Here is a tiny trained network, its code and every weight. The questions are about switching its units off for an input and a target symbol, where a switched-off unit gives its printed mean instead of its output.

import numpy as np


def w(rows, s, z=0):
    codes = np.array(rows[::2]) - 128.0
    scale = np.full(codes.shape[1], s)
    scale[-1] = z or s
    return codes * scale


def f(y):
    return np.maximum(y, 0)


def softmax(a):
    e = np.exp(a - a.max(-1, keepdims=True))
    return e / e.sum(-1, keepdims=True)


def log_softmax(a):
    a = a - a.max(-1, keepdims=True)
    return a - np.log(np.exp(a).sum(-1, keepdims=True))


def net(x, mask):
    ids = ['αβγδεζηθλμξπτφψω'.index(c) for c in x.split()]
    T = len(ids)
    res = E[ids] + P[:T]
    u = 0
    for l in range(2):
        q, k, v = (res @ M[l].T for M in (Q, K, V))
        z = softmax(np.where(np.tri(T) > 0, q @ k.T / 3**0.5, -1e9)) @ v
        res = res + np.where(mask[u], z, O[l][:, -1]) @ O[l][:, :-1]
        u += 1
        y = f(res @ A[l][:, :-1].T + A[l][:, -1])
        res = res + np.where(mask[u : u + 16], y, B[l][:, -1]) @ B[l][:, :-1]
        u += 16
    return log_softmax(res[-1] @ U[:, :-1].T + U[:, -1])


Q, K, V, O, A, B = {}, {}, {}, {}, {}, {}
E = w([
[128,193,106,160,64,114,161],'α',
[131,171,104,127,45,61,165],'β',
[163,96,246,197,209,229,190],'γ',
[93,151,57,177,90,142,171],'δ',
[96,140,82,146,69,59,150],'ε',
[183,148,91,134,45,120,150],'ζ',
[83,167,164,109,177,20,169],'η',
[169,152,93,118,88,77,95],'θ',
[225,217,161,100,170,174,168],'λ',
[200,148,60,142,223,97,156],'μ',
[190,54,127,95,152,72,153],'ξ',
[202,72,138,193,123,77,171],'π',
[97,96,147,16,160,130,179],'τ',
[185,86,46,82,98,177,114],'φ',
[185,123,38,113,67,149,163],'ψ',
[87,33,185,128,115,64,160],'ω',
],0.014)
P = w([
[117,102,85,118,104,110,57],'0',
[129,106,87,116,113,106,124],'1',
[139,105,92,116,122,100,173],'2',
[149,97,98,115,130,98,204],'3',
[158,96,114,112,137,90,230],'4',
[164,95,116,113,137,80,254],'5',
],0.0092)
Q[0] = w([
[217,81,43,139,50,68,223],'L0H1',
[115,78,113,84,98,60,174],'L0H1',
[185,147,30,73,99,48,249],'L0H1',
],0.011)
K[0] = w([
[159,96,179,153,171,127,184],'L0H1',
[105,75,176,123,171,127,148],'L0H1',
[146,111,193,128,252,133,209],'L0H1',
],0.013)
V[0] = w([
[113,118,112,23,221,90,113],'L0H1',
[34,122,153,117,76,104,156],'L0H1',
[114,2,111,150,130,42,138],'L0H1',
],0.0077)
O[0] = w([
[69,127,73,2,189,178,142,191],'L0H1',
[26,111,162,145,69,91,120,107],'L0H1',
[62,5,51,163,163,140,95,254],'L0H1',
],0.0083,0.0069)
A[0] = w([
[82,68,94,209,148,144,77,135],'L0N1',
[46,133,56,132,77,159,99,62],'L0N2',
[134,74,143,142,157,107,164,185],'L0N3',
[221,128,112,122,34,114,99,153],'L0N4',
[102,221,151,173,4,64,132,124],'L0N5',
[145,211,127,221,133,144,177,186],'L0N6',
[185,172,74,160,197,47,138,148],'L0N7',
[84,81,104,166,136,153,90,165],'L0N8',
[127,151,105,135,174,164,180,45],'L0N9',
[96,183,161,209,147,123,113,251],'L0N10',
[153,99,142,116,136,254,102,175],'L0N11',
[167,178,162,117,164,206,149,145],'L0N12',
[69,163,132,116,203,117,135,75],'L0N13',
[85,77,100,149,145,55,94,142],'L0N14',
[126,113,149,195,199,202,173,169],'L0N15',
[91,76,93,36,142,130,112,192],'L0N16',
],0.0077,0.0028)
B[0] = w([
[155,160,187,153,123,108,185,195],'L0N1',
[96,103,129,121,98,114,203,175],'L0N2',
[128,117,105,136,157,106,146,197],'L0N3',
[149,92,48,139,118,164,50,163],'L0N4',
[59,254,183,169,100,139,62,148],'L0N5',
[117,176,170,148,179,197,131,152],'L0N6',
[162,185,140,146,175,91,53,187],'L0N7',
[153,162,185,141,131,137,185,186],'L0N8',
[108,145,135,85,135,132,56,153],'L0N9',
[73,174,174,153,170,140,171,136],'L0N10',
[109,132,172,192,81,143,137,152],'L0N11',
[138,120,191,94,85,65,134,152],'L0N12',
[77,178,137,64,140,82,47,151],'L0N13',
[135,149,119,125,121,82,178,215],'L0N14',
[123,117,164,178,122,122,58,161],'L0N15',
[139,140,92,120,178,172,174,246],'L0N16',
],0.008,0.012)
Q[1] = w([
[120,93,130,215,139,101,166],'L1H1',
[129,97,238,140,45,121,83],'L1H1',
[255,139,180,220,127,113,135],'L1H1',
],0.0091)
K[1] = w([
[108,89,137,231,129,110,171],'L1H1',
[118,169,159,134,1,167,123],'L1H1',
[183,108,232,200,101,188,118],'L1H1',
],0.0083)
V[1] = w([
[232,105,123,103,148,189,226],'L1H1',
[81,179,138,89,188,255,106],'L1H1',
[59,117,114,112,84,184,174],'L1H1',
],0.0063)
O[1] = w([
[115,172,192,43,66,227,187,253],'L1H1',
[1,109,104,79,175,178,61,102],'L1H1',
[88,30,223,123,107,135,118,83],'L1H1',
],0.007,0.0064)
A[1] = w([
[109,41,83,135,54,146,156,216],'L1N1',
[40,99,145,43,60,183,105,66],'L1N2',
[139,107,240,147,161,174,232,1],'L1N3',
[186,174,112,92,57,92,85,151],'L1N4',
[146,28,61,175,115,102,143,196],'L1N5',
[128,136,54,88,182,254,79,123],'L1N6',
[138,127,76,140,128,232,152,190],'L1N7',
[163,30,119,172,12,173,124,126],'L1N8',
[99,169,139,88,151,133,81,222],'L1N9',
[158,87,120,208,134,241,53,138],'L1N10',
[123,147,237,163,144,90,119,249],'L1N11',
[188,62,86,98,175,57,80,162],'L1N12',
[134,124,152,163,129,104,49,238],'L1N13',
[161,137,95,49,119,112,162,129],'L1N14',
[146,189,160,184,161,110,39,194],'L1N15',
[45,100,157,104,156,129,165,3],'L1N16',
],0.0074,0.0034)
B[1] = w([
[150,85,184,69,214,75,85,190],'L1N1',
[193,52,85,217,148,104,168,187],'L1N2',
[139,121,132,126,86,170,40,251],'L1N3',
[88,125,75,88,44,168,99,178],'L1N4',
[75,165,69,46,103,98,95,189],'L1N5',
[117,218,133,196,152,93,127,231],'L1N6',
[132,164,170,138,169,108,153,199],'L1N7',
[169,205,197,100,162,101,61,163],'L1N8',
[141,129,155,137,55,82,108,188],'L1N9',
[221,127,171,106,245,65,85,154],'L1N10',
[16,158,97,119,138,119,144,185],'L1N11',
[83,96,88,120,131,254,129,181],'L1N12',
[119,57,147,143,88,155,125,160],'L1N13',
[119,108,159,164,107,188,151,221],'L1N14',
[109,45,181,143,99,124,148,200],'L1N15',
[195,105,105,125,84,110,69,205],'L1N16',
],0.0073,0.013)
U = w([
[91,105,185,165,150,152,80,122],'α',
[72,115,88,157,55,138,122,138],'β',
[125,125,147,161,150,146,98,150],'γ',
[46,152,140,198,105,169,191,71],'δ',
[93,189,168,137,158,11,167,2],'ε',
[169,83,103,133,78,137,34,90],'ζ',
[27,138,88,3,166,88,122,204],'η',
[94,84,33,102,59,242,91,137],'θ',
[82,198,131,94,54,186,92,147],'λ',
[100,202,69,174,183,153,117,113],'μ',
[117,119,147,107,123,249,222,237],'ξ',
[240,148,106,203,79,70,148,142],'π',
[182,40,95,197,176,97,145,146],'τ',
[179,180,183,155,204,48,139,23],'φ',
[177,148,109,42,153,97,44,60],'ψ',
[158,105,211,57,87,60,112,127],'ω',
],0.0066,0.0035)

Each question gives the input, a string of symbols that net reads in full, and the target symbol t.
The units are the heads (3 rows each of Q, K, V and O) and the neurons (one row each of A and B). Each row of codes is followed by its name. A weight is (code - 128) times the scale printed after its matrix; where a second scale follows, it is the last column's (O, A, B and U).
mask holds one flag per unit, layer by layer, with each layer's heads first. A switched-off unit (its flag False) gives its mean, the last column of its rows in O or B, instead of its output. The means were averaged over made-up inputs and are rounded, as every weight is.
A unit's drop is (log p(t) with every unit on - log p(t) with that unit switched off) / (log p(t) with every unit on - log p(t) with every unit switched off).
The circuit of an input: a set's keep is (log p(t) with only the set's units on - log p(t) with every unit switched off) / (log p(t) with every unit on - log p(t) with every unit switched off). Starting from the 12 units with the biggest drops (on a tie, the unit counted first), units are removed one at a time, each time the one whose removal leaves the highest keep (on an exact tie, the one counted first), for as long as the keep stays at least 0.8.
circuit, biggest first: the units of the circuit, biggest drop first
unit that matters most: the unit with the biggest drop
top k neurons: the k neurons with the biggest drops, biggest first
top k neurons in layer l: the k neurons of layer l with the biggest drops, biggest first
drop when u is switched off: that unit's drop, to one decimal
input η λ ζ ε, target λ: circuit, biggest first -> L0H1, L0N5, L1H1
input λ λ π β ζ, target π: circuit, biggest first -> L1H1, L0H1
input ζ λ π α ε, target π: unit that matters most -> L1H1
input π ζ ψ θ, target π: circuit, biggest first -> L0H1, L1H1
input ε ξ ω α φ, target ω: top 2 neurons -> L1N1, L1N8
input η ξ ξ μ θ θ, target μ: top 2 neurons -> L0N7, L1N6
input δ τ θ λ δ θ, target λ: circuit, biggest first -> L0H1, L1N4, L1H1
input η ζ θ λ ψ, target λ: circuit, biggest first -> L0H1, L1N4, L1H1, L0N16
input φ η δ β φ ψ, target η: top 3 neurons -> L1N5, L0N13, L1N1
input η θ λ ξ η α, target η: top 2 neurons -> L0N13, L0N1
input μ ξ θ, target ξ: top 2 neurons -> L0N16, L0N3
input η ε τ ψ, target τ: top 2 neurons -> L1N2, L0N16
input τ δ α ε, target τ: top 2 neurons -> L1N2, L0N16
input λ α ξ τ φ θ, target τ: top 2 neurons in layer 0 -> L0N16, L0N1
input β μ ω δ, target ω: top 2 neurons in layer 0 -> L0N2, L0N7
input ζ η μ τ β, target τ: top 2 neurons -> L1N2, L0N16
input β τ α, target τ: unit that matters most -> L1N2
input ξ μ θ, target μ: top 2 neurons -> L1N6, L0N7
input β γ μ π ξ θ, target ζ: top 3 neurons -> L0N16, L0N4, L0N14
input ω ε ξ φ δ β, target ξ: unit that matters most -> L1H1
input τ τ ω, target ω: top 2 neurons in layer 1 -> L1N1, L1N3
input φ γ θ ω, target η: top 2 neurons in layer 1 -> L1N5, L1N2
input α μ γ, target α: top 3 neurons in layer 0 -> L0N15, L0N6, L0N14
input ξ μ ω ψ β β, target ω: top 2 neurons in layer 0 -> L0N7, L0N2
input ξ μ ζ δ, target μ: top 2 neurons in layer 0 -> L0N7, L0N1
input ξ α α, target ξ: drop when L0H1 is switched off -> 0.2
